Where the symbols take the units:
&: bf->hp, qq->bf, hg->lg, fm->qr, cl->hl, pr->qr, jp->dc, hl->jd, tc->mz, tz->lh, dd->hp, zm->mf, pp->nt, hp->lm, fg->cj, jt->lj, rf->gr, nm->nl, gd->hn, mf->ds, tq->fm, cz->dg, lj->gd, ds->sf, fq->pf, pn->dm, cj->nm, zl->sj, lg->tz, qc->zb, mt->lg, gz->zn, fr->jb, jr->jh, sc->hm, th->cz, gr->jr, mh->qr, dm->mb, jh->bz, hs->sc, hf->mg, td->qc, sf->mg, cg->dm, qg->rn, hm->mh, dg->qs, sj->qs, md->mn, sg->zl, nb->nl, zh->lp, mn->nh, pf->qb, lp->sz, mb->mb, sn->ph, sz->hs, nt->tj, zb->nq, bc->nb, qj->ml, mg->tc, nh->fc, tl->gr, gq->nm, qr->rf, ht->jj, bz->jt, jd->pf, rn->lf, rl->fg, lh->pr, jj->ch, gb->fr, lm->gq, lt->zm, qs->th, tr->hz, lf->rr, dc->ht, nl->jr, jb->cp, qz->md, cp->dc, hn->nb, fc->zh, zn->tq, tj->tc, gg->pp, ml->sn, hz->jp, ph->fq, qb->md, rm->pp, qn->lt, mz->gz, rr->mt, nq->tq, ch->qq
$: bf->jj, qq->ht, hg->mf, fm->tz, cl->bz, pr->mn, jp->tr, hl->jt, tc->fc, tz->hg, dd->hz, zm->rf, pp->tj, hp->ch, fg->gd, jt->jr, rf->hm, nm->nm, gd->pp, mf->qn, tq->qc, cz->dg, lj->jh, ds->lt, fq->ml, pn->cg, cj->pn, zl->tj, lg->ds, qc->rr, mt->rn, gz->ds, fr->dd, jr->cl, sc->lp, th->tj, gr->lm, mh->ds, dm->zl, jh->tl, hs->zh, hf->mn, td->md, sf->zm, cg->sg, qg->mz, hm->sz, dg->tq, sj->tc, md->pr, sg->qs, nb->nm, zh->pf, mn->fm, pf->sn, lp->qb, mb->sj, sn->bf, sz->jd, nt->zb, zb->mt, bc->cj, qj->lj, mg->dm, nh->qz, tl->hp, gq->jh, qr->sc, ht->jb, bz->gr, jd->fq, rn->gz, rl->mt, lh->hg, jj->cp, gb->hn, lm->qq, lt->nh, qs->nt, tr->nl, lf->zn, dc->fr, nl->rm, jb->jp, qz->lh, cp->gb, hn->tr, fc->md, zn->tc, tj->nq, gg->bc, ml->jp, hz->dm, ph->qj, qb->ph, rm->mt, qn->mh, mz->hf, rr->qg, nq->td, ch->tr

In the rows, 27 means zero.

The rows follow the links: the fewer symbols apart two units are, the more alike their rows tend to be.

Each row is also shifted at random along 5 hidden directions that mean nothing.

Some units, each with a row of numbers:
sj [ 30  27  28  26  27  22  25  24  26  23  28  25  30  24  32  26  25  25  24  21  27  26  21  29  28  27  24  24  21  27  23  28  28  24  26  27  27  31  30  27  28  26  29  25  26  25  26  28  27  29  26  21  31  27  24  28  25  24  30  29  28  29]
jd [ 46  29  24  22  33  20  20  24  26  19  26  26  26  29  27  26  18  21  26  28  31  28  26  26  20  23  24  20  31  26  25  23  34  27  26  29  24  31  22  23  32  28  30  25  27  23  23  22  29  27  23  18  28  27  23  24  32  23  23  29  26  21]
jt [ 26  32  26  28  29  25  25  24  28  19  28  29  28  24  27  31  32  26  21  24  19  23  26  27  26  22  24  33  28  25  27  28  31  25  22  30  22  31  29  27  26  27  27  27  28  24  27  25  28  26  24  28  28  27  26  27  27  26  31  26  26  28]
rl [  7  27  24  24  19  32  26  30  21  30  26  26  24  27  24  26  26  32  29  29  25  27  27  30  25  32  27  26  27  27  29  29  19  26  24  23  25  23  29  28  23  24  25  28  27  30  27  27  26  24  25  30  23  25  28  29  29  31  26  29  26  25]
qr [ 31  22  28  26  26  28  30  26  30  29  23  22  24  31  30  27  23  23  34  31  30  27  29  28  23  23  27  22  30  30  35  27  32  27  27  29  29  27  23  24  26  32  27  33  25  32  24  24  30  23  33  26  21  24  24  25  28  27  19  26  24  20]
gd [ 30  27  28  31  25  26  27  33  21  25  25  30  31  26  18  31  28  24  26  32  32  30  30  27  28  26  27  26  29  24  24  23  26  23  27  23  21  24  19  22  22  22  26  22  27  21  28  27  25  27  25  31  27  28  31  21  27  30  21  26  25  32]
qb [ 29  28  22  21  28  24  21  20  25  25  31  31  25  28  26  21  19  28  27  24  32  26  28  22  27  28  30  25  31  29  26  23  25  28  30  26  30  27  26  30  31  24  29  18  26  24  28  23  26  26  24  27  28  27  27  30  29  23  27  28  27  22]
hg [ 34  24  27  30  25  26  26  25  27  22  28  27  29  24  27  20  22  25  32  26  34  27  30  25  26  26  27  23  28  29  26  16  26  28  29  21  29  25  23  28  30  22  28  19  25  26  23  26  24  27  27  31  24  21  27  28  26  23  22  25  26  20]
mf [ 16  22  25  28  22  37  26  26  26  25  23  25  24  25  29  24  24  29  30  24  25  28  28  30  25  26  29  27  29  25  26  23  25  26  26  24  20  28  29  26  24  28  30  27  30  26  22  26  24  22  31  31  19  22  25  32  29  25  26  27  26  23]
gq [ 31  24  28  24  26  23  25  25  22  27  26  29  27  29  25  25  27  26  31  33  32  30  26  25  24  26  26  22  29  25  28  22  27  30  25  27  28  28  25  28  20  24  24  28  31  27  20  29  29  23  27  25  22  24  27  26  28  26  23  22  26  24]
gz [ 19  29  22  22  26  27  21  23  26  21  31  24  27  25  34  19  23  31  28  22  23  26  24  29  19  28  22  25  23  26  22  25  25  30  25  26  27  26  32  30  34  25  25  28  27  27  23  27  30  26  22  22  23  23  21  35  30  23  31  29  29  21]
zm [ 29  20  26  30  28  36  31  28  31  24  19  19  24  26  29  31  25  25  30  25  21  28  26  33  22  25  24  26  28  22  23  29  33  25  23  29  17  31  30  20  24  35  30  37  29  29  22  25  27  22  34  24  23  25  22  27  29  28  24  27  25  25]
nt [ 36  24  26  26  26  24  29  29  23  24  22  25  26  25  28  29  26  23  27  29  26  30  24  31  22  25  24  24  21  25  23  30  29  24  23  26  20  29  22  23  23  31  28  33  26  27  21  28  26  30  25  21  29  25  23  20  30  28  21  33  26  25]
lp [ 29  26  27  23  26  29  27  27  26  33  26  28  25  33  25  28  25  25  29  30  30  27  30  26  28  26  31  25  32  30  33  27  28  25  32  28  29  25  22  24  26  29  30  26  25  27  31  23  29  24  29  29  26  30  28  26  26  28  23  27  24  28]
qn [ 32  29  21  28  33  24  23  19  32  15  33  27  33  24  33  17  25  29  23  19  28  23  31  22  29  28  20  33  25  29  18  15  28  25  28  26  31  30  30  32  35  23  27  10  26  24  30  25  26  32  26  29  32  22  28  33  27  22  32  23  26  27]
th [ 33  25  26  25  25  25  26  24  21  24  23  30  27  24  29  22  26  24  25  27  30  31  25  28  26  24  28  24  21  26  23  23  27  25  27  24  21  30  22  26  24  27  29  26  29  21  19  29  23  29  25  23  27  23  23  24  30  23  23  33  26  25]
mz [ 23  24  33  28  21  31  29  38  23  35  26  27  27  32  24  28  26  26  31  30  27  31  25  30  23  28  32  20  27  27  32  30  25  28  31  22  28  21  25  22  26  25  30  34  27  25  27  28  29  23  24  30  22  29  26  28  24  28  25  26  28  30]
jh [ 31  31  28  30  31  24  29  27  31  23  31  32  31  27  24  32  37  26  20  25  19  22  28  23  30  25  25  37  27  25  27  28  30  26  25  31  27  30  30  28  23  26  25  26  26  26  33  27  28  28  25  31  33  30  31  26  24  29  32  20  26  35]
cj [ 11  28  24  22  23  26  24  24  24  27  29  24  26  27  29  26  26  30  28  27  28  24  27  27  30  33  23  27  28  28  27  28  20  26  24  26  31  26  32  33  24  25  23  22  26  33  28  27  28  26  28  26  27  25  28  28  27  30  27  26  25  24]
fg [ 28  32  26  30  29  21  28  32  28  25  35  29  35  30  22  28  30  28  22  28  30  22  32  21  34  34  21  34  27  32  26  23  21  23  29  24  39  23  26  33  29  21  23  11  20  31  41  24  28  34  22  32  39  28  36  25  22  32  30  20  25  35]
tq [ 30  26  26  24  25  24  28  29  26  29  27  27  26  28  30  21  26  26  30  29  27  28  26  25  23  27  27  24  22  33  32  26  24  29  27  24  32  23  23  32  29  28  26  29  22  31  24  27  28  30  22  27  27  22  25  24  27  26  23  30  26  20]
nl [ 36  26  30  32  29  24  32  36  28  29  26  25  31  30  19  35  31  23  26  35  29  27  30  26  29  29  23  28  29  26  28  28  28  25  25  27  31  24  23  25  21  27  23  27  24  31  34  26  30  29  27  29  32  30  33  18  23  34  23  20  24  34]
rn [ 33  28  26  29  30  26  29  33  29  23  33  28  31  28  24  29  30  29  23  25  21  25  28  27  25  28  24  32  23  24  20  28  27  26  28  26  28  24  30  24  31  25  25  25  25  25  35  26  30  32  20  28  33  31  29  28  25  28  31  24  28  36]
cz [ 24  29  20  21  28  21  22  17  25  21  30  30  27  22  35  15  27  29  23  22  27  26  25  22  29  27  24  30  20  31  24  21  22  27  26  26  28  30  27  36  29  25  26  18  27  26  22  28  23  33  23  24  31  20  24  29  30  22  30  32  26  21]
gr [ 27  26  31  30  25  29  29  28  23  29  28  36  30  29  22  30  36  27  25  28  26  29  28  23  30  24  33  32  28  23  30  23  28  27  30  27  24  27  25  24  18  22  28  26  31  18  27  28  26  23  27  36  25  28  31  28  23  27  28  21  27  37]
hz [ 26  31  30  31  31  20  25  28  31  30  29  22  30  25  29  24  25  25  24  26  30  24  25  24  31  29  21  26  27  32  27  26  27  27  26  29  37  25  27  33  35  24  25  21  25  30  30  29  28  29  27  21  32  27  28  26  23  26  32  26  29  24]
lh [ 20  25  25  29  23  30  27  21  28  25  30  29  26  23  26  25  27  30  28  22  28  23  30  25  31  27  32  31  27  26  28  23  23  27  28  23  27  26  29  28  26  23  25  21  24  25  28  26  21  27  29  37  24  25  29  30  25  25  27  24  27  25]
zl [ 23  24  34  26  22  25  27  31  22  33  23  23  27  29  32  26  23  22  31  28  31  31  20  30  26  29  27  16  27  32  34  29  25  26  27  24  32  26  26  29  25  27  32  31  26  31  22  29  28  23  28  21  26  23  23  25  25  27  24  30  26  22]

From each start, follow one symbol. Which unit do you reach?
Answer with the unit's name.
start [ 10  27  29  28  24  30  29  27  31  30  31  23  28  28  32  29  30  30  25  18  18  22  23  29  31  32  26  31  24  28  28  34  23  25  27  27  32  27  38  30  28  28  28  27  24  32  34  27  28  25  29  29  32  28  26  33  23  29  35  25  27  30]
& tc
start [ 26  30  27  30  24  23  22  27  18  25  27  32  32  23  20  23  26  26  26  33  40  30  31  25  31  25  26  25  29  26  24  16  25  26  30  21  25  22  17  26  26  16  25  14  30  17  26  29  22  29  25  31  23  27  33  26  26  25  24  26  27  29]
$ tr
start [ 19  29  26  24  26  22  25  24  26  28  29  27  28  26  35  19  27  27  24  23  26  25  23  23  30  30  24  27  22  35  30  25  21  26  27  26  36  28  28  37  29  27  28  21  24  33  27  27  26  30  24  23  33  20  25  28  27  25  30  31  26  21]
& th
start [ 24  29  28  26  25  21  29  31  25  30  30  28  30  29  31  21  28  26  25  27  29  27  26  22  31  31  25  27  23  37  33  25  21  25  29  23  38  24  24  36  28  24  28  19  21  32  30  27  27  32  22  27  35  22  28  25  24  27  27  29  25  25]
$ nq
start [ 32  23  27  32  28  31  31  32  33  25  26  22  26  27  26  28  25  26  30  27  24  26  29  27  25  29  25  27  28  29  27  26  27  27  25  25  28  25  27  27  29  29  26  27  21  33  28  24  27  28  27  30  28  23  27  25  26  28  24  23  26  24]
$ ds
start [ 23  26  29  26  20  26  28  30  22  35  31  35  27  30  22  23  29  29  30  30  33  28  31  22  30  28  36  26  26  32  35  23  20  30  34  19  33  18  21  28  25  20  26  21  22  24  30  27  25  29  22  39  25  26  31  26  22  25  23  27  27  28]
& qc
start [ 31  31  29  28  29  20  25  27  28  23  28  27  30  27  29  27  30  24  25  29  25  25  26  23  25  23  22  27  29  30  33  24  30  28  22  30  31  29  26  31  27  25  26  27  27  30  26  26  31  26  24  24  27  24  27  25  26  27  26  24  25  23]
& jh
start [ 12  25  23  25  22  32  27  21  26  23  28  26  25  23  30  33  30  31  23  17  15  24  20  36  25  26  30  31  19  17  19  38  27  24  24  28  14  31  37  20  23  31  26  37  30  22  26  29  24  25  28  26  26  32  21  32  29  25  33  31  29  33]
$ fc
start [ 45  24  29  29  32  22  26  29  32  20  26  18  31  27  33  22  19  21  32  27  31  29  26  28  19  26  18  19  28  30  25  20  33  26  25  27  33  29  25  28  34  28  29  26  25  31  22  25  32  27  27  17  28  21  23  26  27  24  23  25  26  19]
& mg
start [ 14  28  22  24  26  32  25  16  29  23  29  29  26  25  33  23  31  31  25  21  20  23  29  26  30  25  26  37  26  26  27  24  27  26  27  30  26  30  32  28  26  28  27  24  30  25  27  25  27  25  32  31  24  25  26  35  28  25  32  26  25  27]
$ hm
start [ 16  25  29  23  22  25  25  27  24  31  26  20  26  28  33  27  21  25  32  27  30  27  21  30  25  31  23  17  28  31  33  29  23  26  23  26  33  27  30  32  26  27  28  29  26  35  24  29  29  22  30  19  25  23  24  27  26  29  25  29  26  19]
$ cg
start [ 22  27  26  23  23  22  22  18  24  28  33  30  27  28  28  19  23  29  30  23  35  24  29  24  29  27  33  24  28  31  32  22  23  28  34  22  35  23  26  29  30  21  27  18  23  24  29  25  26  26  26  33  24  26  28  32  25  22  26  26  28  23]
$ md
start [ 24  29  29  30  25  30  26  31  23  25  24  32  26  26  20  33  31  25  23  28  24  28  27  26  27  24  30  29  31  24  30  27  27  26  25  25  18  28  24  24  20  25  29  28  30  21  26  26  25  22  25  32  25  28  28  25  27  29  27  25  25  30]
$ jh
start [ 26  27  25  27  25  23  26  26  22  25  32  32  33  28  20  27  31  30  25  30  34  27  32  23  33  30  26  31  28  25  23  21  23  25  30  23  30  26  25  27  21  19  23  15  28  23  32  27  26  29  26  33  29  29  34  27  24  28  27  21  26  35]
$ nm
start [ 14  25  21  25  23  30  26  16  29  24  28  26  22  22  31  25  28  31  28  20  20  21  28  28  27  25  30  33  23  26  27  30  25  28  24  27  24  28  32  29  26  30  23  28  24  29  26  26  23  27  30  33  21  24  24  31  28  25  28  28  27  22]
& qr
start [ 21  29  27  30  28  28  27  28  30  31  24  22  24  23  24  31  29  28  23  29  24  25  26  28  30  27  23  30  27  23  23  32  26  26  22  31  26  26  28  27  26  28  22  30  29  29  29  29  25  28  30  23  26  31  28  24  26  30  29  27  29  28]
& hz
start [ 17  24  26  22  23  30  25  21  21  31  24  29  22  25  28  24  28  31  29  28  26  30  24  26  25  25  30  25  27  21  27  27  25  32  25  28  22  29  30  28  20  27  25  34  34  25  18  31  25  20  30  25  18  25  24  31  29  25  27  25  28  24]
& gq
start [ 26  27  22  28  27  24  24  18  27  16  34  29  31  22  27  28  28  31  22  17  23  22  25  31  27  24  27  32  20  17  15  28  30  25  28  26  19  31  36  19  29  24  25  25  29  16  29  28  25  29  26  30  27  32  25  33  26  21  33  25  31  35]
& mg
